Here is a tiny trained network, its code and every weight. The questions are about switching its units off for an input and a class, where a switched-off unit gives its printed mean instead of its output.

import numpy as np


def w(rows, s, z=0):
    codes = np.array(rows[::2]) - 128.0
    scale = np.full(codes.shape[1], s)
    scale[-1] = z or s
    return codes * scale


def f(y):
    return np.maximum(y, 0)


def log_softmax(a):
    a = a - a.max(-1, keepdims=True)
    return a - np.log(np.exp(a).sum(-1, keepdims=True))


def net(x, mask):
    res = np.array(x, float).reshape(1, 5) / 4 @ E
    y = f(res @ A[0][:, :-1].T + A[0][:, -1])
    res = res + np.where(mask, y, B[0][:, -1]) @ B[0][:, :-1]
    return log_softmax(res[-1] @ U[:, :-1].T + U[:, -1])


A, B = {}, {}
E = w([
[87,54,165,172,166,110,182],'x0',
[154,127,168,189,112,248,95],'x1',
[62,88,58,155,84,120,90],'x2',
[119,150,96,135,81,166,221],'x3',
[92,210,134,219,164,102,121],'x4',
],0.011)
A[0] = w([
[120,47,151,178,171,127,173,120],'neuron 1',
[101,86,80,176,99,160,89,97],'neuron 2',
[171,156,201,111,126,132,149,120],'neuron 3',
[105,167,136,151,143,121,124,85],'neuron 4',
[108,145,86,144,86,162,217,146],'neuron 5',
[162,78,132,92,126,140,136,89],'neuron 6',
[150,226,68,72,77,152,58,89],'neuron 7',
[136,171,118,120,81,157,207,110],'neuron 8',
[74,73,60,178,90,111,92,130],'neuron 9',
[138,112,131,114,129,138,133,254],'neuron 10',
[141,96,125,57,125,171,118,101],'neuron 11',
[116,147,99,75,147,23,176,114],'neuron 12',
[159,194,123,91,129,143,112,124],'neuron 13',
[107,183,126,200,155,105,132,139],'neuron 14',
[99,163,137,160,142,145,113,105],'neuron 15',
[160,44,121,75,96,158,124,115],'neuron 16',
[137,118,165,165,110,212,105,101],'neuron 17',
[187,143,215,121,178,119,189,110],'neuron 18',
[149,154,153,109,185,151,146,101],'neuron 19',
[150,116,156,176,132,219,107,99],'neuron 20',
[133,198,105,190,141,109,122,105],'neuron 21',
[123,144,125,119,139,81,137,86],'neuron 22',
[82,47,189,168,158,117,183,100],'neuron 23',
[109,101,142,141,142,117,151,96],'neuron 24',
[142,91,186,120,167,91,2,133],'neuron 25',
],0.013,0.0089)
B[0] = w([
[174,151,140,148,121,108,88,229],'neuron 1',
[100,126,122,83,129,136,102,193],'neuron 2',
[97,121,124,95,130,145,98,203],'neuron 3',
[129,112,155,117,115,118,151,155],'neuron 4',
[146,103,119,123,190,132,144,231],'neuron 5',
[119,119,162,110,117,95,151,186],'neuron 6',
[188,145,153,139,123,100,71,235],'neuron 7',
[145,101,121,118,177,124,153,204],'neuron 8',
[91,128,138,74,141,153,85,235],'neuron 9',
[94,161,113,254,125,188,111,238],'neuron 10',
[112,116,163,130,116,106,157,205],'neuron 11',
[131,148,65,122,78,148,153,251],'neuron 12',
[144,133,136,147,129,115,86,189],'neuron 13',
[95,122,165,167,117,131,152,213],'neuron 14',
[120,124,149,124,118,115,160,165],'neuron 15',
[95,128,179,138,115,110,165,245],'neuron 16',
[134,140,74,113,97,116,155,220],'neuron 17',
[84,120,133,81,137,142,80,238],'neuron 18',
[103,123,133,84,130,124,113,177],'neuron 19',
[142,143,75,113,88,128,153,227],'neuron 20',
[113,112,170,134,112,111,159,191],'neuron 21',
[137,120,119,102,106,128,150,159],'neuron 22',
[193,140,148,142,119,97,92,242],'neuron 23',
[155,132,133,113,124,107,118,161],'neuron 24',
[153,100,106,129,193,139,177,250],'neuron 25',
],0.036,0.011)
U = w([
[214,168,133,145,81,75,79,175],'0',
[139,167,6,92,2,136,212,86],'1',
[74,101,198,150,51,88,218,73],'2',
[59,120,107,40,118,170,68,161],'3',
[183,60,67,124,230,139,209,63],'4',
[93,153,91,227,115,201,119,254],'5',
],0.0082,0.0038)

Each question gives the input, the list of numbers given to net, and the class t.
The units are the neurons (one row each of A and B). Each row of codes is followed by its name. A weight is (code - 128) times the scale printed after its matrix; where a second scale follows, it is the last column's (A, B and U).
mask holds one flag per neuron, in row order. A switched-off neuron (its flag False) gives its mean, the last column of its row in B, instead of its output. The means were averaged over made-up inputs and are rounded, as every weight is.
A unit's drop is (log p(t) with every unit on - log p(t) with that unit switched off) / (log p(t) with every unit on - log p(t) with every unit switched off).
The circuit of an input: a set's keep is (log p(t) with only the set's units on - log p(t) with every unit switched off) / (log p(t) with every unit on - log p(t) with every unit switched off). Starting from the 12 units with the biggest drops (on a tie, the unit counted first), units are removed one at a time, each time the one whose removal leaves the highest keep (on an exact tie, the one counted first), for as long as the keep stays at least 0.8.
circuit, biggest first: the units of the circuit, biggest drop first
top k neurons: the k neurons with the biggest drops, biggest first
drop when u is switched off: that unit's drop, to one decimal
input [3,7,5,-6,6], class 1: top 2 neurons -> [neuron 20; neuron 17]
input [-1,6,8,-5,0], class 3: circuit, biggest first -> [neuron 9]
input [6,-3,-4,7,-6], class 4: top 2 neurons -> [neuron 5; neuron 8]
input [6,8,8,-1,-7], class 1: top 3 neurons -> [neuron 20; neuron 17; neuron 18]
input [-1,2,3,-1,-3], class 5: top 3 neurons -> [neuron 18; neuron 21; neuron 12]
input [-5,-3,6,-7,2], class 4: top 2 neurons -> [neuron 25; neuron 18]
input [-1,0,-8,6,-8], class 2: top 4 neurons -> [neuron 16; neuron 11; neuron 9; neuron 6]
input [8,-8,-7,2,-8], class 0: top 4 neurons -> [neuron 23; neuron 1; neuron 20; neuron 17]
input [-6,-1,6,2,-3], class 0: top 4 neurons -> [neuron 7; neuron 18; neuron 3; neuron 19]
input [2,5,-5,-7,-4], class 4: top 2 neurons -> [neuron 25; neuron 12]
input [-7,-7,0,3,-4], class 0: top 2 neurons -> [neuron 7; neuron 20]
input [3,6,-7,-3,-4], class 3: top 2 neurons -> [neuron 18; neuron 12]
input [8,8,1,5,5], class 0: top 3 neurons -> [neuron 23; neuron 1; neuron 12]
input [-5,6,7,-3,6], class 3: top 2 neurons -> [neuron 9; neuron 2]
input [-2,-4,3,1,5], class 2: circuit, biggest first -> [neuron 21]
input [2,2,-1,-3,0], class 5: top 2 neurons -> [neuron 5; neuron 8]
input [-6,-6,-5,-8,4], class 4: drop when neuron 25 is switched off -> 2.7
input [-2,2,-8,3,-5], class 3: drop when neuron 18 is switched off -> 0.3
input [7,3,-1,-8,2], class 4: drop when neuron 7 is switched off -> 1.6
input [-6,-1,3,-5,-8], class 2: drop when neuron 19 is switched off -> 0.0
input [-8,-8,3,8,6], class 0: circuit, biggest first -> [neuron 7]
